[128 = 0]
B:
Balo: [104 156 139 198 127 118 122 122 145 100 137 140 110 147 140 125  98 105
 152 124 100 108 118 120 119 126  53 156 115 132 164 139 117 126 155 145
 159  78 109 129 108 152 111  93 168 124  96 151 127 165 121 130 184 127
 148  91 117 120 151 128 145 102 116 127 117 161 106 127 128 106 128 126
 153 120 145 119 138  92 114 138 201  98 142 138 161 127 132 136 139 122
 118 117 121]
Zomu: [ 89 161 121 252 103 114 139 113 166  88 140 128  86 166 164  97 103 133
 139 126  68 114 113 163 131 131  33 173 120 140 163 109 122 151 147 151
 158  69 120 137 108 145  83  85 193 123 108 144 110 215 117 111 201 138
 139  92 106 115 137 127 142 120 104 128 105 185  84 179 110 106 113 140
 139 108 138 130 139  92 106 118 213 146 150 124 175 128 182 135 164 108
 113 116 131]
Felor: [125 145 130 163 125 123 124 128 136 110 131 134 115 140 136 120 127 118
 135 127 111 123 132 131 119 129  87 132 122 134 133 124 133 124 147 140
 143 118 122 124 117 145 112 110 140 125 117 136 123 143 125 124 171 123
 134 120 122 119 137 128 133 120 117 130 118 157 120 130 131 120 127 130
 137 130 132 125 132 111 112 117 169 122 139 130 146 136 128 129 136 111
 119 123 126]
tadoz: [ 89 153 142  96 124 103  92 137 139 163 139 136 145 137 125 175 117 106
 131  71 159 106 102  95 137 144  86 163 107 131 153 171 127  95 110  91
 167 103 103 139 118 113 167 141 150 134 128 153 133 133 146 150  74  93
 119 124 156 150 105 123 118  76 109 111 125 114  98 173 151 102 151 127
 164 127 146 148 125 120 117 180 100  74 108 148 119  62 158 147 132 168
 140  94 140]
Komo: [128 132 123 166 125 122 132 121 136 114 127 124 118 135 136 110 134 135
 129 139 109 137 126 146 128 123 116 135 132 133 124 114 141 145 134 142
 127 127 129 128 124 138 110 120 141 122 127 124 123 143 118 126 161 132
 134 125 118 122 134 129 128 143 126 131 122 153 125 131 120 127 123 134
 125 122 124 125 131 125 127 115 154 138 135 125 136 143 135 129 136 110
 123 134 127]
Rul: [122 129 119 153 118 132 134 122 139 115 129 127 111 130 133 111 137 136
 125 141 115 132 127 139 128 122 136 130 136 138 123 112 138 146 130 138
 124 134 136 131 130 131 109 118 136 126 130 123 122 139 120 124 152 135
 129 132 122 122 128 130 127 148 128 129 125 148 128 132 122 132 124 133
 122 121 125 128 132 126 129 111 139 141 133 121 133 138 133 125 140 107
 121 129 127]
Nol: [117 150 130 176 128 125 128 122 135 108 132 136 112 145 136 124 115 116
 142 127 105 119 135 125 123 128  74 134 121 132 142 128 116 122 150 137
 150 102 116 125 115 149 116 100 147 126 110 143 124 156 127 133 175 123
 132 111 124 117 139 128 138 111 114 126 120 154 114 135 126 115 126 125
 139 126 128 126 130 106 114 127 174 112 141 129 147 140 129 129 138 119
 120 124 128]
detan: [126 133 113 166 114 132 134 120 130 116 127 129 118 133 134 102 150 143
 125 145 102 150 127 154 127 117 129 130 141 136 115 101 154 157 124 150
 118 136 130 124 128 131 104 126 137 122 137 116 119 139 116 114 162 134
 135 131 109 116 127 129 129 158 129 134 122 169 136 132 118 131 117 139
 120 117 131 128 136 138 125  96 146 154 135 117 129 145 137 123 146 100
 123 132 121]
Tamen: [139 116 118 156 120 149 149 104 114 116 114 126 116 119 130  92 149 153
 124 155  97 156 126 159 130 121 157 104 142 137 115  97 148 178 132 151
 110 145 147 113 139 121  94 125 120 119 144 103 121 155 117 109 154 152
 123 126  98 120 135 135 133 160 135 134 124 147 147 120  93 140 108 134
 107 114 126 131 133 160 131  95 139 170 141 117 130 149 132 121 137 103
 127 151 126]
tusa: [118 145 129 169 118 124 136 128 135 111 132 128 108 144 137 119 121 123
 132 133 105 129 133 131 124 128  91 131 127 132 133 117 124 126 139 139
 143 112 122 131 118 147 113 108 141 122 119 135 125 150 125 131 167 125
 130 119 124 114 135 130 133 127 119 128 118 154 116 138 128 120 127 125
 132 132 124 126 134 104 119 114 166 130 141 126 144 142 133 123 132 111
 123 124 130]
Vegak: [125 133 126 154 124 125 132 126 137 117 130 127 119 130 132 118 124 125
 125 124 125 128 129 132 127 129 114 128 126 130 129 124 129 133 153 132
 131 126 124 128 126 145 120 118 136 130 121 132 123 134 130 123 149 132
 131 127 127 122 136 127 135 125 124 134 126 139 123 137 126 127 132 129
 135 128 127 130 129 112 120 124 154 135 130 128 139 127 131 126 133 116
 121 126 130]
Nalir: [149 113 122 130 126 134 138 121 118 122 125 122 128 122 131 112 138 140
 120 136 119 143 125 149 128 126 160 117 136 127 112 107 131 148 120 132
 112 137 138 122 132 129 121 133 117 133 136 126 120 119 127 114 126 140
 125 135 114 124 122 128 124 148 131 131 124 121 142 129 116 128 118 130
 109 125 117 123 132 149 132 106 118 150 130 121 127 143 135 127 138 126
 127 140 128]
Forur: [126 127 128 128 125 127 133 127 130 130 133 129 135 128 130 131 121 125
 120 119 132 121 123 129 128 127 119 129 124 123 132 134 115 125 140 121
 128 129 127 125 125 131 134 125 124 137 124 130 128 122 132 121 123 133
 128 121 131 133 126 130 131 115 126 133 123 117 128 133 127 129 135 127
 133 133 124 138 127 118 122 134 131 128 128 131 130 119 130 125 123 134
 125 126 130]
lafo: [119 129 137  97 131 124 115 140 122 148 132 125 139 123 123 150 121 120
 121 109 164 116 123 108 131 135 127 129 126 121 132 155 124 113 127 108
 131 137 126 128 131 116 156 147 119 133 135 126 136 116 139 129  98 121
 124 134 147 140 125 135 124 106 131 129 133  99 126 136 145 134 147 125
 144 135 130 142 120 114 125 148 105 109 122 136 115  99 111 127 116 148
 133 118 132]
Mot: [127 124 125 143 122 127 139 125 134 117 131 126 121 132 131 119 120 130
 130 131 116 126 127 130 127 127 116 130 126 127 131 124 123 126 140 131
 126 125 133 125 122 134 120 122 132 132 122 132 128 127 129 124 140 135
 130 121 126 125 131 129 135 128 127 130 125 131 127 128 124 128 127 129
 124 130 123 121 132 125 124 124 142 136 131 126 135 134 129 128 132 123
 125 127 127]
sidi: [129 128 124 165 123 120 135 121 136 113 126 129 113 136 131 115 127 128
 131 140 106 131 135 138 128 125 113 125 129 136 124 116 133 138 141 135
 131 126 134 128 122 134 109 116 139 127 122 131 122 142 124 134 157 132
 129 125 122 123 131 125 130 134 123 133 125 148 123 131 120 126 122 127
 126 126 126 129 128 125 123 127 153 141 135 125 137 142 131 130 136 113
 122 134 126]
bivaf: [121 140 121 164 122 127 126 125 138 111 125 129 112 139 136 108 139 135
 134 140 108 135 138 147 126 123  99 131 130 137 134 112 146 143 132 146
 130 125 125 129 119 139 103 112 147 115 124 124 120 151 117 131 167 124
 134 126 120 115 133 125 130 145 122 130 119 162 119 136 120 122 120 132
 127 123 129 120 130 115 124 111 160 131 139 124 138 147 140 127 140 103
 123 128 129]
vemo: [126 134 126 149 121 132 136 130 129 118 131 129 121 128 134 120 126 126
 126 128 121 127 129 136 124 128 115 120 130 126 122 117 127 133 142 134
 132 127 126 131 125 141 118 119 129 127 123 131 122 125 127 116 146 133
 132 125 126 123 132 128 135 132 125 132 124 137 129 132 124 133 124 129
 131 130 123 125 128 113 120 114 145 138 133 127 133 130 125 128 129 115
 119 129 127]
Nas: [124 142 129 166 130 126 129 120 136 112 130 131 110 137 135 119 119 126
 137 134 108 127 133 138 122 123  96 128 125 131 134 120 124 133 146 138
 134 119 128 130 119 145 109 109 139 125 117 133 125 150 122 131 165 129
 132 122 125 118 136 125 133 129 122 132 125 148 121 135 121 123 121 126
 129 127 129 119 132 109 122 115 162 132 138 126 142 142 129 131 133 120
 121 129 126]
kam: [129 132 122 163 122 127 129 128 134 109 128 127 112 135 135 114 132 132
 131 142 107 135 132 139 124 129 115 132 133 137 129 111 140 142 130 143
 129 122 127 134 127 139 109 116 141 118 127 125 125 145 120 121 156 132
 131 126 117 117 132 130 130 145 125 128 124 151 123 130 124 126 122 132
 122 123 127 120 132 122 129 111 154 138 135 122 139 144 134 126 141 110
 123 132 125]
Ril: [133 138 122 171 133 121 128 126 137 112 127 129 106 140 134 111 127 134
 133 140 107 136 140 140 125 123 111 133 130 131 132 109 135 143 136 143
 130 128 130 132 125 140 103 114 143 118 125 123 123 149 117 136 163 127
 135 127 118 117 135 124 128 142 122 130 124 157 123 126 127 125 116 132
 124 124 131 118 126 125 128 111 158 138 137 125 139 147 140 129 137 111
 124 132 126]

[121 129 110 150 133 109 125 131 125 122 126 132 132 163 117 116 122 124
 154 135 124 131 122 124 122 101 146 138 134 115 138 152 151 122 114 146
 123 121  93 139 137 152 115 124 119 129 148 111 125 131 136 135 123 155
 135 134 129 133 126 134 114 119 136 160 125 129 123 125 129 106 131 124
 136 157 141 124 123 127 116  88 124 137 133 134 128 128 133 125 128] : Nol
[120 126 124 133 130 119 136 128 127 141 129 112 128 128 132 118 127 127
 147 130 130 127 124 129 121 103 133 127 132 109 144 138 120 123 117 121
 128 112 124 137 142 141 115 118 119 131 150 128 141 123 137 136 125 134
 132 133 130 137 138 133 109 128 111 150 125 128 117 125 129 138 131 122
 134 142 121 125 120 127 126 128 129 135 131 129 128 127 132 126 129] : Komo
[123 127 126 136 131 117 125 130 125 126 127 127 128 137 119 116 126 127
 147 131 130 127 127 125 126 123 136 130 127 120 137 140 134 123 124 130
 124 120 125 135 134 137 120 123 121 128 147 123 129 127 137 132 125 125
 130 131 132 128 122 132 118 125 126 142 128 127 128 127 129 126 128 127
 130 150 129 127 124 127 126 115 127 124 129 130 128 129 130 126 128] : Vegak
[147 136 135 127 131 128 119 130 126 112 126 147 129 125 122 140 131 127
 122 128 132 127 135 123 139 158 127 130 121 161 110 119 138 135 138 127
 122 150 130 107 112 124 151 147 145 126  87 133 113 133 122 121 126 120
 126 120 130 117 115 116 153 125 150 112 132 127 147 134 127 116 122 134
 128 130 138 134 143 129 127 114 127 114 126 127 128 129 112 135 127] : lafo
[122 127 138 125 124 145 132 127 130 138 130 114 125  95 141 124 135 133
 115 124 137 126 130 134 126 134 120 123 126 114 138 119 107 123 135 117
 138 110 146 134 131 120 117 116 120 129 146 139 141 122 131 134 136 116
 119 132 132 127 133 135 119 134 112 125 129 127 112 128 129 151 129 128
 128 107 118 128 122 128 136 152 133 130 126 121 128 128 132 126 128] : Nalir
[108 118  98 178 140 105 150 132 124 139 127 114 132 177 120  67 122 125
 252 139 129 130 116 124 108  69 152 138 138 103 146 163 146 117  92 147
 121 120  85 171 153 168  47 112 104 134 175 107 144 123 168 141 122 196
 153 134 133 147 148 138 100 118 113 194 120 128 121 124 130 116 134 117
 159 222 136 124 112 126 113  87 125 169 136 142 128 130 135 121 129] : Zomu
[121 125 117 138 130 113 131 129 126 130 127 127 130 150 123 120 123 125
 150 132 124 129 122 124 120 106 139 131 133 111 142 143 134 123 115 131
 121 110 109 148 134 143 113 117 117 128 151 119 130 128 133 135 123 143
 132 133 130 134 131 135 115 124 120 155 125 129 121 125 129 122 131 124
 134 144 130 125 123 127 122 105 126 137 131 132 128 128 134 126 128] : Nas
[120 127 126 132 130 124 128 129 127 127 127 133 128 131 125 120 127 127
 139 130 128 127 128 126 129 128 128 127 127 116 136 128 129 125 128 129
 124 117 127 135 129 131 116 124 119 127 146 126 131 126 134 133 126 134
 131 132 129 128 118 134 122 128 124 125 128 128 125 128 129 127 130 129
 133 135 128 127 123 127 127 127 128 133 128 129 128 128 131 126 128] : Mot
[115 126 121 134 130 117 138 128 125 136 128 112 128 132 132 124 126 127
 143 130 129 127 123 129 118 106 134 127 132 109 135 136 125 122 115 126
 127 114 122 136 145 139 114 113 119 131 152 124 140 123 131 135 125 139
 131 132 131 135 139 136 112 127 107 147 125 128 112 125 129 139 131 122
 133 144 120 124 123 126 127 125 129 136 130 131 128 127 133 125 129] : kam
[119 127 114 143 131 104 131 131 125 125 127 122 130 157 122 117 124 126
 153 134 129 128 123 126 120 108 142 130 131 116 136 145 143 123 116 135
 124 125 105 139 136 149 112 121 120 128 153 119 129 128 137 136 123 147
 131 132 133 133 125 130 113 123 119 156 125 128 112 126 129 120 129 125
 135 147 133 125 123 127 120 104 126 134 131 130 128 130 129 126 128] : tusa
[122 128 126 134 131 122 127 130 125 130 127 126 128 137 127 117 127 127
 136 131 135 125 129 128 121 129 137 128 127 118 136 134 133 122 124 125
 126 118 123 136 132 135 126 120 118 128 155 129 128 126 137 135 126 129
 127 131 133 130 126 131 117 126 119 141 128 126 127 126 129 132 126 127
 129 144 124 127 124 126 127 117 129 132 129 128 128 130 126 126 128] : vemo
[114 126 121 133 129 118 134 128 126 136 127 118 129 145 128 116 125 126
 144 130 129 127 125 126 120 110 130 127 132 114 142 139 126 123 118 127
 126 106 120 139 140 138 114 117 118 130 151 124 137 124 136 132 126 133
 131 133 130 134 131 135 115 127 125 142 126 128 117 125 129 134 131 124
 131 140 123 126 122 127 126 128 129 136 130 130 128 128 134 125 129] : sidi
[118 126 126 130 128 129 153 126 129 148 132  97 124 117 143 117 129 129
 147 126 137 126 124 135 113 106 128 123 132 107 149 133 103 123 118 120
 137 115 136 135 143 152 116 110 117 134 170 132 152 120 137 140 130 121
 129 137 135 144 166 138 109 133  99 146 125 127 107 125 130 156 133 120
 134 138 118 125 119 125 129 152 132 136 131 128 129 127 137 125 129] : detan
[119 127 116 145 132 108 127 132 124 128 127 126 130 156 118 115 125 125
 141 134 131 128 124 126 118 102 146 133 131 115 136 147 143 122 113 136
 123 127 101 133 131 157 120 122 119 129 155 116 135 128 139 134 124 149
 131 134 133 133 132 132 112 121 123 162 124 127 130 126 129 122 130 123
 136 155 133 125 123 126 118 100 126 133 132 131 128 130 128 126 128] : Felor
[118 125 134 128 118 150 164 125 133 158 137  91 123 105 148 117 133 134
 132 123 143 126 126 145 119 111 119 123 131  99 160 127  94 114 124 116
 154  58 150 138 151 122 112 109 111 136 171 139 160 119 136 143 138 122
 123 141 145 145 182 144 107 139 102 135 125 128 107 125 131 167 134 121
 129 108 113 125 119 123 137 173 135 137 128 117 132 120 141 125 129] : Tamen
[120 124 102 164 141 105 126 131 125 120 126 141 134 178 111 117 121 123
 178 137 119 134 117 122 120  86 151 145 141 117 145 157 157 124 102 165
 116 118  84 142 141 159 104 131 118 128 151 103 118 134 136 133 120 194
 152 133 126 137 122 134 117 117 138 168 123 130 142 123 129  99 132 124
 145 208 154 124 121 127 112  74 121 140 134 145 127 129 137 125 128] : Balo
[120 125 118 137 131 117 133 127 127 139 128 107 129 140 131 121 126 126
 145 131 125 128 121 127 117  98 135 127 134 107 143 143 126 123 110 128
 125 107 118 138 142 140 107 109 119 130 153 121 140 124 131 134 125 136
 132 134 129 139 141 137 120 128 104 162 124 129 118 124 129 136 131 123
 135 140 119 125 121 127 124 127 128 136 131 131 128 128 138 124 129] : Ril
[123 129 131 130 130 128 120 130 126 120 127 141 129 128 122 123 128 128
 138 128 129 128 132 124 133 142 129 128 123 139 129 128 131 127 134 130
 124 131 126 129 117 125 131 135 128 127 131 127 125 130 137 130 126 127
 130 129 130 121 119 128 131 126 136 121 130 127 135 131 128 116 124 131
 128 135 131 130 127 127 128 123 128 127 127 128 128 129 126 128 128] : Forur
[118 125 116 138 131 116 144 128 127 141 128 107 128 146 133 117 124 126
 153 132 127 127 122 127 117  96 139 127 135 102 142 145 126 122 110 124
 122 121 114 140 145 145 120 114 115 132 154 119 144 123 137 137 124 143
 133 134 131 140 147 136 109 127 110 161 123 128 115 124 129 137 133 121
 137 142 124 124 120 126 123 124 129 137 132 131 128 128 137 125 129] : bivaf
[120 126 128 131 130 125 135 128 128 140 129 115 126 130 136 116 128 129
 144 130 141 126 128 130 123 102 129 124 129 109 140 132 117 122 124 122
 130 116 132 137 138 133 118 118 119 130 150 130 145 123 137 136 124 128
 129 132 136 137 138 131 114 132 106 133 126 127 112 126 129 143 131 124
 132 139 118 126 122 127 131 140 131 133 129 129 128 129 131 126 128] : Rul
[146 132 123 136 132 114 120 133 125 101 125 159 133 157 106 124 125 124
 146 134 126 133 129 123 137 141 139 145 125 175  72 135 162 144 127 153
 118 251 100 123 107 142 119 165 161 126  48 116 102 152 134 101 122 139
 131 103 111 116 112  95 153 118 198 134 129 128 190 133 123  92 122 134
 128 140 164 131 144 136 118  79 122 130 128 131 124 134  99 133 127] : tadoz
